Here is a tiny trained network, its code and every weight. The questions are about switching its units off for an input and a class, where a switched-off unit gives its printed mean instead of its output.

import numpy as np


def w(rows, s, z=0):
    codes = np.array(rows[::2]) - 128.0
    scale = np.full(codes.shape[1], s)
    scale[-1] = z or s
    return codes * scale


def norm(h):
    return h / np.sqrt((h * h).mean(-1, keepdims=True) + 1e-5)


def f(y):
    return np.maximum(y, 0)


def log_softmax(a):
    a = a - a.max(-1, keepdims=True)
    return a - np.log(np.exp(a).sum(-1, keepdims=True))


def net(x, mask):
    res = np.array(x, float).reshape(1, 5) / 4 @ E
    u = 0
    for l in range(4):
        y = f(norm(res) @ A[l][:, :-1].T + A[l][:, -1])
        res = res + np.where(mask[u : u + 6], y, B[l][:, -1]) @ B[l][:, :-1]
        u += 6
    return log_softmax(norm(res)[-1] @ U[:, :-1].T + U[:, -1])


A, B = {}, {}
E = w([
[127,128,123,128,127,130,133,130,131,128],'x0',
[125,123,133,137,127,130,128,125,128,127],'x1',
[119,102,188,63,73,101,176,129,190,170],'x2',
[123,9,129,48,202,115,154,126,137,30],'x3',
[255,146,153,193,121,66,179,127,166,20],'x4',
],0.0024)
A[0] = w([
[87,45,110,61,193,127,93,116,154,86,100],'L0N0',
[107,32,124,80,183,130,182,183,131,15,51],'L0N1',
[116,75,52,121,204,154,85,144,113,79,23],'L0N2',
[175,82,146,122,160,102,186,166,133,26,8],'L0N3',
[67,4,87,50,205,120,97,100,129,99,85],'L0N4',
[60,125,92,153,178,137,63,171,66,113,77],'L0N5',
],0.0024,0.0016)
B[0] = w([
[90,182,194,105,131,186,203,226,82,93,226],'L0N0',
[186,56,121,82,155,81,22,6,135,236,237],'L0N1',
[171,151,148,88,93,179,161,17,10,92,183],'L0N2',
[243,121,97,180,106,37,13,54,182,199,207],'L0N3',
[87,238,170,130,92,195,219,252,65,65,253],'L0N4',
[176,117,109,114,96,170,164,63,21,202,185],'L0N5',
],0.0021,0.0027)
A[1] = w([
[191,186,128,210,88,65,160,132,163,68,82],'L1N0',
[39,157,99,108,79,187,112,135,95,253,153],'L1N1',
[187,154,37,213,175,120,32,138,72,127,176],'L1N2',
[83,92,160,72,96,93,81,124,173,170,138],'L1N3',
[118,186,119,188,97,133,106,156,110,173,10],'L1N4',
[166,132,146,134,109,80,177,147,112,39,123],'L1N5',
],0.0029,0.0012)
B[1] = w([
[66,167,147,81,103,224,139,196,73,137,224],'L1N0',
[254,73,117,141,138,63,111,79,169,70,252],'L1N1',
[54,178,105,126,163,179,80,153,189,107,213],'L1N2',
[139,156,151,157,186,107,153,149,170,150,176],'L1N3',
[118,54,133,102,170,105,109,143,155,63,171],'L1N4',
[124,150,106,168,140,121,97,105,143,190,193],'L1N5',
],0.0035,0.0037)
A[2] = w([
[217,151,102,183,140,89,118,92,112,81,133],'L2N0',
[104,153,110,131,85,129,100,120,179,186,128],'L2N1',
[119,98,203,79,171,96,231,165,136,127,119],'L2N2',
[81,161,193,143,15,124,251,173,157,159,2],'L2N3',
[163,119,182,116,54,96,130,146,188,187,172],'L2N4',
[5,116,72,128,172,170,130,138,28,111,80],'L2N5',
],0.0032,0.0016)
B[2] = w([
[45,120,84,123,118,124,104,141,123,185,215],'L2N0',
[168,143,152,123,158,118,158,123,101,49,177],'L2N1',
[61,199,91,211,62,153,105,162,154,182,234],'L2N2',
[151,66,62,58,141,180,79,108,4,90,200],'L2N3',
[155,121,186,88,138,109,226,111,69,101,253],'L2N4',
[227,156,195,170,110,106,200,127,100,126,210],'L2N5',
],0.0036,0.003)
A[3] = w([
[166,87,167,124,117,54,158,74,195,148,13],'L3N0',
[127,119,164,116,114,106,160,114,161,161,143],'L3N1',
[130,90,63,153,174,113,42,65,136,121,27],'L3N2',
[166,143,75,170,153,140,86,101,111,116,136],'L3N3',
[1,136,132,119,70,152,157,184,158,150,6],'L3N4',
[183,152,157,108,54,102,142,110,128,109,117],'L3N5',
],0.0043,0.0019)
B[3] = w([
[89,242,171,221,201,135,176,67,207,165,236],'L3N0',
[93,121,127,150,151,145,108,137,169,143,214],'L3N1',
[197,45,65,104,64,3,92,83,86,106,220],'L3N2',
[108,81,125,84,81,91,118,134,175,147,251],'L3N3',
[86,53,92,96,109,99,99,175,174,139,188],'L3N4',
[125,80,134,129,188,146,137,93,96,120,251],'L3N5',
],0.005,0.0026)
U = w([
[181,59,51,124,100,22,40,87,137,113,166],'0',
[179,121,174,85,134,197,193,129,2,101,192],'1',
[120,152,198,174,211,97,190,59,227,178,161],'2',
[25,51,146,61,115,147,144,232,194,176,8],'3',
[96,233,109,184,99,202,65,224,182,91,66],'4',
],0.008,0.0017)

Each question gives the input, the list of numbers given to net, and the class t.
The units are the neurons (one row each of A and B). Each row of codes is followed by its name. A weight is (code - 128) times the scale printed after its matrix; where a second scale follows, it is the last column's (A, B and U).
mask holds one flag per neuron, layer by layer. A switched-off neuron (its flag False) gives its mean, the last column of its row in B, instead of its output. The means were averaged over made-up inputs and are rounded, as every weight is.
A unit's drop is (log p(t) with every unit on - log p(t) with that unit switched off) / (log p(t) with every unit on - log p(t) with every unit switched off).
The circuit of an input: a set's keep is (log p(t) with only the set's units on - log p(t) with every unit switched off) / (log p(t) with every unit on - log p(t) with every unit switched off). Starting from the 12 units with the biggest drops (on a tie, the unit counted first), units are removed one at a time, each time the one whose removal leaves the highest keep (on an exact tie, the one counted first), for as long as the keep stays at least 0.8.
circuit, biggest first: the units of the circuit, biggest drop first
most important unit: the unit with the biggest drop
top k neurons: the k neurons with the biggest drops, biggest first
top k neurons in layer l: the k neurons of layer l with the biggest drops, biggest first
drop of u: that unit's drop, to one decimal
input [-5,-8,0,-5,6], class 4: most important unit -> L1N2
input [0,1,-5,4,0], class 1: circuit, biggest first -> [L1N1, L2N5]
input [1,8,-4,3,0], class 1: top 3 neurons -> [L1N1, L0N4, L2N5]
input [-1,5,1,0,8], class 1: top 2 neurons -> [L1N0, L1N1]
input [-1,3,5,-8,1], class 1: top 2 neurons -> [L2N3, L0N1]
input [-1,2,8,-5,8], class 1: top 2 neurons -> [L2N3, L1N0]
input [-2,-5,-8,-3,0], class 0: top 3 neurons in layer 3 -> [L3N2, L3N3, L3N0]
input [-3,1,-7,1,-7], class 1: top 4 neurons -> [L2N5, L0N3, L0N1, L0N4]
input [3,-5,7,6,1], class 2: top 2 neurons in layer 3 -> [L3N0, L3N3]
input [-2,5,-4,0,-7], class 0: top 2 neurons -> [L1N1, L1N0]
input [8,5,-2,-3,0], class 0: top 2 neurons -> [L1N1, L3N2]
input [2,7,-2,0,-8], class 0: top 3 neurons -> [L1N1, L1N0, L2N4]
input [6,5,-6,-2,8], class 4: top 2 neurons in layer 1 -> [L1N0, L1N1]
input [2,-6,-5,-2,-6], class 0: circuit, biggest first -> [L1N1]
input [6,-5,1,0,-8], class 2: top 3 neurons in layer 1 -> [L1N2, L1N1, L1N0]
input [-3,1,4,8,8], class 2: drop of L3N0 -> 0.1
input [-3,-6,-4,6,-5], class 1: drop of L0N5 -> 0.0
input [1,-4,8,-3,-7], class 2: drop of L1N1 -> 1.3
input [-2,1,-1,7,-8], class 1: top 2 neurons in layer 2 -> [L2N5, L2N0]
input [-8,7,-7,-8,-8], class 0: top neuron in layer 1 -> [L1N1]
